Below are the code and all the weights of a small trained network. Each question names an input and a target symbol and asks about switching units off, where a switched-off unit gives its printed mean instead of its output.

import numpy as np


def w(rows, s, z=0):
    codes = np.array(rows[::2]) - 128.0
    scale = np.full(codes.shape[1], s)
    scale[-1] = z or s
    return codes * scale


def norm(h):
    return h / np.sqrt((h * h).mean(-1, keepdims=True) + 1e-5)


def f(y):
    return np.maximum(y, 0)


def softmax(a):
    e = np.exp(a - a.max(-1, keepdims=True))
    return e / e.sum(-1, keepdims=True)


def log_softmax(a):
    a = a - a.max(-1, keepdims=True)
    return a - np.log(np.exp(a).sum(-1, keepdims=True))


def net(x, mask):
    ids = ['ΠΦβγζμτ'.index(c) for c in x.split()]
    T = len(ids)
    res = E[ids] + P[:T]
    u = 0
    for l in range(2):
        q, k, v = (norm(res) @ M[l].T for M in (Q, K, V))
        z = softmax(np.where(np.tri(T) > 0, q @ k.T / 3**0.5, -1e9)) @ v
        res = res + np.where(mask[u], z, O[l][:, -1]) @ O[l][:, :-1]
        u += 1
        y = f(norm(res) @ A[l][:, :-1].T + A[l][:, -1])
        res = res + np.where(mask[u : u + 8], y, B[l][:, -1]) @ B[l][:, :-1]
        u += 8
    return log_softmax(norm(res)[-1] @ U[:, :-1].T + U[:, -1])


Q, K, V, O, A, B = {}, {}, {}, {}, {}, {}
E = w([
[238,167,181,66],'Π',
[210,175,178,112],'Φ',
[69,170,19,28],'β',
[146,17,202,254],'γ',
[169,95,70,85],'ζ',
[75,121,102,91],'μ',
[90,197,91,174],'τ',
],0.0071)
P = w([
[156,247,95,248],'0',
[158,211,192,140],'1',
[125,175,201,131],'2',
[107,142,186,128],'3',
[97,120,169,132],'4',
[90,104,159,136],'5',
[87,91,145,142],'6',
[83,80,133,144],'7',
[79,68,118,145],'8',
[73,61,106,147],'9',
[72,52,99,147],'10',
[70,44,91,147],'11',
[68,36,86,147],'12',
],0.0014)
Q[0] = w([
[115,137,85,142],'L0H1',
[112,144,139,152],'L0H1',
[135,110,254,118],'L0H1',
],0.0092)
K[0] = w([
[109,75,193,180],'L0H1',
[76,162,113,154],'L0H1',
[128,215,87,2],'L0H1',
],0.0057)
V[0] = w([
[121,252,114,127],'L0H1',
[168,90,97,216],'L0H1',
[68,71,197,202],'L0H1',
],0.0038)
O[0] = w([
[216,194,148,102,142],'L0H1',
[209,55,61,205,126],'L0H1',
[46,3,136,60,2],'L0H1',
],0.0052,0.0023)
A[0] = w([
[104,1,134,130,71],'L0N1',
[61,214,82,94,162],'L0N2',
[161,170,177,187,117],'L0N3',
[192,159,123,149,168],'L0N4',
[171,53,234,196,252],'L0N5',
[161,132,88,222,180],'L0N6',
[169,53,76,201,118],'L0N7',
[105,105,63,225,101],'L0N8',
],0.0056,0.0031)
B[0] = w([
[146,166,61,163,165],'L0N1',
[171,93,148,123,253],'L0N2',
[114,86,96,76,174],'L0N3',
[81,110,136,96,226],'L0N4',
[156,92,129,2,179],'L0N5',
[93,98,175,103,217],'L0N6',
[104,88,164,158,196],'L0N7',
[170,147,165,93,167],'L0N8',
],0.0074,0.0038)
Q[1] = w([
[33,172,123,129],'L1H1',
[65,140,188,113],'L1H1',
[244,121,120,91],'L1H1',
],0.011)
K[1] = w([
[155,208,232,95],'L1H1',
[86,211,231,245],'L1H1',
[45,46,3,100],'L1H1',
],0.0066)
V[1] = w([
[253,115,183,112],'L1H1',
[39,171,14,111],'L1H1',
[118,253,149,92],'L1H1',
],0.002)
O[1] = w([
[87,125,105,204,251],'L1H1',
[119,103,84,60,81],'L1H1',
[157,7,88,194,90],'L1H1',
],0.002,0.0012)
A[1] = w([
[38,167,133,164,173],'L1N1',
[90,110,102,253,4],'L1N2',
[228,138,124,125,152],'L1N3',
[43,85,113,120,143],'L1N4',
[114,63,143,164,83],'L1N5',
[83,96,138,205,189],'L1N6',
[187,111,87,112,128],'L1N7',
[128,90,155,81,176],'L1N8',
],0.0079,0.0026)
B[1] = w([
[193,153,122,94,139],'L1N1',
[89,131,103,2,130],'L1N2',
[165,163,146,112,191],'L1N3',
[143,156,154,185,183],'L1N4',
[183,131,189,115,154],'L1N5',
[65,177,98,105,140],'L1N6',
[117,174,157,125,203],'L1N7',
[98,101,90,139,255],'L1N8',
],0.0084,0.0056)
U = w([
[211,201,143,111,195],'Π',
[108,109,104,26,50],'Φ',
[58,89,66,107,75],'β',
[121,54,176,171,255],'γ',
[247,108,72,186,70],'ζ',
[120,199,108,212,119],'μ',
[76,168,226,156,55],'τ',
],0.015,0.0051)

Each question gives the input, a string of symbols that net reads in full, and the target symbol t.
The units are the heads (3 rows each of Q, K, V and O) and the neurons (one row each of A and B). Each row of codes is followed by its name. A weight is (code - 128) times the scale printed after its matrix; where a second scale follows, it is the last column's (O, A, B and U).
mask holds one flag per unit, layer by layer, with each layer's heads first. A switched-off unit (its flag False) gives its mean, the last column of its rows in O or B, instead of its output. The means were averaged over made-up inputs and are rounded, as every weight is.
A unit's drop is (log p(t) with every unit on - log p(t) with that unit switched off) / (log p(t) with every unit on - log p(t) with every unit switched off).
The circuit of an input: a set's keep is (log p(t) with only the set's units on - log p(t) with every unit switched off) / (log p(t) with every unit on - log p(t) with every unit switched off). Starting from the 12 units with the biggest drops (on a tie, the unit counted first), units are removed one at a time, each time the one whose removal leaves the highest keep (on an exact tie, the one counted first), for as long as the keep stays at least 0.8.
units of the circuit, in order: the units of the circuit, biggest drop first
most important unit: the unit with the biggest drop
k most important neurons: the k neurons with the biggest drops, biggest first
drop when u is switched off: that unit's drop, to one decimal
input ζ τ μ μ ζ μ, target β: most important unit -> L0N2
input Φ μ μ μ μ β ζ, target Π: units of the circuit, in order -> [L0N5; L1N7]
input β β μ Φ μ β μ β ζ, target Π: units of the circuit, in order -> [L0H1; L0N6; L1N7]
input Φ μ τ μ ζ β Π γ Φ μ ζ Φ τ, target τ: 3 most important neurons -> [L0N8; L1N6; L0N6]
input β μ ζ Φ ζ ζ, target β: 4 most important neurons -> [L0N4; L0N2; L0N5; L0N8]
input Π ζ μ, target Π: 2 most important neurons -> [L0N4; L0N6]
input γ ζ ζ ζ τ, target τ: 3 most important neurons -> [L1N6; L0N8; L0N6]
input ζ μ μ μ, target β: units of the circuit, in order -> [L0N6; L0N5; L1N7]
input ζ ζ Φ τ Π ζ, target β: 3 most important neurons -> [L0N4; L0N2; L0N6]
input μ ζ ζ μ ζ μ ζ ζ ζ μ μ Φ μ, target γ: 4 most important neurons -> [L0N2; L0N5; L0N1; L1N4]
input μ Π ζ ζ τ, target Π: 3 most important neurons -> [L0N5; L1N1; L1N8]
input τ τ ζ μ ζ ζ ζ β ζ ζ β τ, target β: 2 most important neurons -> [L0N2; L0N6]
input ζ ζ ζ β ζ μ τ μ Φ μ μ τ, target Φ: 4 most important neurons -> [L1N4; L0N8; L0N2; L0N6]
input μ γ μ γ, target Φ: units of the circuit, in order -> [L0N5]
input μ ζ μ τ ζ τ, target Φ: 2 most important neurons -> [L0N8; L0N2]
input Π ζ β ζ β ζ ζ, target γ: 2 most important neurons -> [L0N6; L0N4]
input ζ μ μ γ ζ τ ζ, target ζ: 3 most important neurons -> [L0N1; L0N4; L0N7]
input ζ ζ μ μ β ζ β ζ τ, target Π: drop when L1N1 is switched off -> 1.8
input Φ ζ ζ ζ ζ ζ μ, target Π: drop when L0H1 is switched off -> 0.9
input μ ζ Π γ τ Φ, target Φ: drop when L0N3 is switched off -> 0.3
input μ ζ ζ ζ ζ Π μ τ ζ μ μ Π, target Φ: most important unit -> L0N5
